M =
[[-0.43  0.02 -0.77  0.20  3.56  0.99  2.22]
 [ 0.48 -0.43 -0.34 -0.08 -3.10 -2.06  2.06]
 [-0.34 -0.07 -0.02 -0.33  1.25  2.66 -4.30]
 [-0.23  0.38  0.08  0.27  2.89 -2.47  2.36]
 [-0.36 -0.09  0.09  0.30 -2.22  4.12 -2.23]
 [ 0.46 -0.34 -0.18  0.07  2.59  3.22 -2.99]
 [ 0.45 -0.44  0.24  0.07  0.04 -4.02  3.10]
 [ 0.42 -0.35 -0.65  0.51 -2.80  1.72 -1.83]
 [ 0.55  0.19  0.04  0.12  4.67 -0.04  0.45]
 [-0.23  0.11  0.07 -0.13  0.78  1.85 -4.66]
 [-0.35 -0.92 -0.11  0.48  5.38 -0.54 -0.11]]
Indices start at 1.
row 1 col 1 => -0.43
row 3 col 6 => 2.66
row 11 col 4 => 0.48
row 3 col 4 => -0.33
row 7 col 4 => 0.07
row 3 col 3 => -0.02
row 11 col 3 => -0.11
row 8 col 4 => 0.51
row 8 col 7 => -1.83
row 6 col 5 => 2.59
row 2 col 6 => -2.06
row 3 col 2 => -0.07
row 10 col 3 => 0.07
row 5 col 5 => -2.22
row 1 col 2 => 0.02
row 5 col 1 => -0.36
row 10 col 4 => -0.13
row 5 col 4 => 0.30
row 1 col 4 => 0.20
row 10 col 7 => -4.66
row 8 col 5 => -2.80
row 9 col 1 => 0.55
row 9 col 6 => -0.04
row 4 col 2 => 0.38
row 1 col 3 => -0.77
row 8 col 2 => -0.35
row 5 col 6 => 4.12
row 6 col 3 => -0.18
row 11 col 7 => -0.11
row 7 col 2 => -0.44

X = [[2.337, 0.465, 0.157, 0.241, 0.269, -0.747, 0.987, 1.036, 0.751, 1.105, 0.320, 0.558, -1.019], [0.507, 0.703, 0.395, 0.646, 0.582, 0.319, 0.502, 0.740, -0.239, 0.248, 2.377, -1.092, 2.187], [0.550, 1.046, 0.520, 0.556, -0.050, 0.042, -0.238, 0.566, 0.634, 0.072, 0.428, -0.494, 1.009], [0.506, -0.627, 0.169, -0.136, 0.794, 1.467, 0.495, 0.223, 1.099, -0.061, -1.826, 2.144, -1.114], [-0.491, 1.601, 0.126, 0.912, -0.333, 0.409, 0.583, 0.708, 0.498, 0.115, 1.903, -1.384, 1.915], [1.369, 0.295, -0.360, 0.031, 0.437, 0.539, 1.026, 1.064, 1.434, 0.483, -1.137, 0.189, -0.583], [-0.320, 1.119, 0.558, 0.413, 0.342, 0.609, -1.154, 0.475, 0.809, -0.109, -1.019, -1.725, 2.315], [2.201, 0.558, 0.373, 0.344, 0.175, -1.012, 0.803, 0.812, 0.641, 1.237, 0.343, 0.786, -1.099], [0.522, -0.121, 0.518, 0.178, 1.209, 0.556, 0.364, 0.464, -0.091, 0.891, 0.296, 0.153, 0.810], [-0.691, 0.812, 0.484, 0.444, 0.726, 1.205, -0.126, 0.866, -0.366, 0.267, 1.805, -1.894, 2.795], [0.842, 0.034, 0.735, -0.004, 0.873, 0.334, -0.547, 0.431, 0.466, 0.664, -1.283, 0.409, 0.102], [-0.158, 0.324, 0.290, 0.197, -0.116, 0.946, 0.303, 0.109, 1.398, 0.181, -1.767, 1.987, -1.501], [0.217, -0.067, 0.990, 0.201, 1.119, 0.563, 0.064, 0.492, -0.855, 1.117, 1.550, 0.324, 0.764], [0.614, 1.110, 0.805, 0.385, 0.016, -0.452, -0.677, 0.551, 0.614, 0.907, -0.586, -0.378, 0.234], [0.622, 0.604, -0.516, 0.325, 0.556, 0.773, 1.476, 1.156, 0.925, 0.550, 0.462, -0.949, 0.885], [2.046, 0.777, 0.353, 0.275, -0.338, -0.873, 0.002, 0.520, 1.697, 0.498, -1.850, 1.208, -1.640]]
Rows and columns are counted from 1.
(1, 1) = 2.337
(13, 6) = 0.563
(10, 12) = -1.894
(10, 11) = 1.805
(10, 9) = -0.366
(2, 8) = 0.740
(11, 3) = 0.735
(2, 11) = 2.377
(3, 10) = 0.072
(3, 11) = 0.428
(6, 11) = -1.137
(3, 4) = 0.556
(2, 1) = 0.507
(8, 7) = 0.803
(5, 1) = -0.491
(15, 7) = 1.476
(7, 13) = 2.315
(15, 8) = 1.156
(2, 13) = 2.187
(9, 12) = 0.153
(8, 2) = 0.558
(12, 7) = 0.303
(8, 12) = 0.786
(10, 7) = -0.126
(16, 1) = 2.046
(4, 6) = 1.467
(3, 13) = 1.009
(16, 3) = 0.353
(2, 4) = 0.646
(5, 13) = 1.915
(6, 6) = 0.539
(7, 12) = -1.725
(7, 5) = 0.342
(5, 3) = 0.126
(10, 6) = 1.205
(2, 9) = -0.239

W =
[[0.01, -0.57, 0.30, 1.10, 0.76, -0.43, 0.70, 2.14, 0.48, 1.71],
 [0.18, 1.41, -0.37, -1.05, -0.36, 0.05, -4.60, 0.02, -4.25, -0.34],
 [0.14, 0.44, 0.00, 0.45, 0.54, -0.33, -2.79, 2.44, -2.67, 1.66],
 [0.30, 0.29, 0.37, -0.54, -0.39, -0.85, -0.81, -2.40, -0.97, -1.73],
 [-0.39, -0.13, -0.49, -1.03, -0.86, 1.23, 2.85, -2.41, 2.93, -1.78],
 [-0.19, -0.48, 0.02, -1.16, -1.16, 0.40, 4.37, -5.07, 4.11, -3.54],
 [0.07, -1.16, 0.71, 1.75, 1.12, -0.98, 2.12, 2.39, 1.59, 2.08],
 [0.10, -0.53, 0.38, -0.24, -0.47, -0.40, 2.41, -3.12, 2.19, -2.08]]
Indices start at 1.
row 1 col 1 -> 0.01
row 7 col 6 -> -0.98
row 2 col 7 -> -4.60
row 6 col 5 -> -1.16
row 8 col 3 -> 0.38
row 2 col 9 -> -4.25
row 5 col 1 -> -0.39
row 1 col 8 -> 2.14
row 5 col 4 -> -1.03
row 3 col 3 -> 0.00
row 5 col 5 -> -0.86
row 3 col 5 -> 0.54
row 2 col 8 -> 0.02
row 2 col 10 -> -0.34
row 4 col 10 -> -1.73
row 4 col 2 -> 0.29
row 5 col 2 -> -0.13
row 8 col 4 -> -0.24
row 4 col 5 -> -0.39
row 8 col 9 -> 2.19
row 5 col 10 -> -1.78
row 8 col 6 -> -0.40
row 2 col 6 -> 0.05
row 1 col 5 -> 0.76
row 3 col 6 -> -0.33
row 6 col 7 -> 4.37
row 7 col 2 -> -1.16
row 6 col 2 -> -0.48
row 5 col 9 -> 2.93
row 5 col 3 -> -0.49
row 6 col 4 -> -1.16
row 3 col 4 -> 0.45
row 4 col 3 -> 0.37

grid =
[[-1.96 -1.45  1.38  1.52 -2.86  1.73 -2.39  0.09]
 [ 0.15 -0.07  0.89  3.50  1.19  3.38  0.86  0.27]
 [ 0.31  0.19  1.38  2.75  3.06  2.78  2.12  0.23]
 [-0.16  0.15 -0.46 -2.94  2.04 -2.94  1.22 -0.07]
 [-2.16 -1.73  1.70  3.40 -4.01  3.55 -3.16  0.17]
 [ 0.02 -0.10  0.05  2.01  0.38  1.77  0.27  0.18]
 [-1.95 -1.49  1.61  2.35 -2.89  2.55 -2.39  0.13]
 [-1.28 -0.80  1.00 -0.58 -0.26 -0.32 -0.55  0.01]
 [-1.53 -1.33  1.54  5.45 -3.18  5.27 -2.39  0.29]
 [-0.49 -0.12  0.43 -2.35  2.05 -2.11  1.14 -0.05]
 [-0.80 -0.44  1.09 -0.64  1.23 -0.35  0.55  0.02]
 [-1.11 -0.68  1.09 -0.47  0.29 -0.20 -0.14  0.02]
 [-0.95 -0.92  0.72  4.27 -2.40  4.01 -1.77  0.25]
 [-0.75 -0.36  1.02 -0.91  1.53 -0.64  0.76  0.01]]
Rows and columns are counted from 1.
(1, 1) -> -1.96
(6, 3) -> 0.05
(5, 8) -> 0.17
(7, 1) -> -1.95
(3, 2) -> 0.19
(1, 8) -> 0.09
(10, 8) -> -0.05
(6, 1) -> 0.02
(13, 5) -> -2.40
(10, 2) -> -0.12
(3, 4) -> 2.75
(7, 8) -> 0.13
(7, 2) -> -1.49
(12, 8) -> 0.02
(9, 3) -> 1.54
(14, 2) -> -0.36
(5, 1) -> -2.16
(9, 1) -> -1.53
(8, 7) -> -0.55
(2, 7) -> 0.86
(2, 3) -> 0.89
(14, 8) -> 0.01
(12, 3) -> 1.09
(13, 7) -> -1.77
(8, 6) -> -0.32
(6, 8) -> 0.18
(1, 3) -> 1.38
(2, 8) -> 0.27
(1, 5) -> -2.86
(6, 7) -> 0.27
(10, 5) -> 2.05

A =
[[-0.30  2.71 -2.46 -1.10 -2.34 -0.58  0.47  3.19  1.11 -1.45  0.04]
 [ 1.20 -0.52  2.82  0.82 -0.33  0.15  1.33  0.34 -1.36 -0.39  2.31]
 [-3.22  2.54 -3.11 -0.71 -1.79  0.95 -1.88  4.76 -1.21 -2.33  0.03]
 [-2.88  0.52 -0.19  0.54 -0.37  1.59 -1.80  3.02 -2.91 -1.67  1.18]
 [-2.65  0.15  0.12  0.62  0.13  1.58 -1.73  2.42 -2.89 -1.35  1.04]
 [ 4.37  0.81  2.45 -0.12 -1.93 -1.79  4.31 -0.01  1.72 -0.07  2.36]
 [-3.33  2.55 -2.04 -0.23 -1.99  1.31 -1.71  5.55 -2.29 -2.77  1.20]]
Indices start at 1.
(1, 1) = -0.30
(5, 5) = 0.13
(6, 5) = -1.93
(2, 2) = -0.52
(3, 7) = -1.88
(3, 5) = -1.79
(7, 1) = -3.33
(2, 5) = -0.33
(6, 7) = 4.31
(3, 4) = -0.71
(1, 6) = -0.58
(7, 3) = -2.04
(4, 11) = 1.18
(2, 9) = -1.36
(4, 7) = -1.80
(7, 6) = 1.31
(3, 10) = -2.33
(1, 10) = -1.45
(4, 2) = 0.52
(4, 5) = -0.37
(4, 6) = 1.59
(6, 3) = 2.45
(6, 1) = 4.37
(4, 3) = -0.19
(7, 10) = -2.77
(1, 8) = 3.19
(1, 3) = -2.46
(1, 11) = 0.04
(6, 6) = -1.79
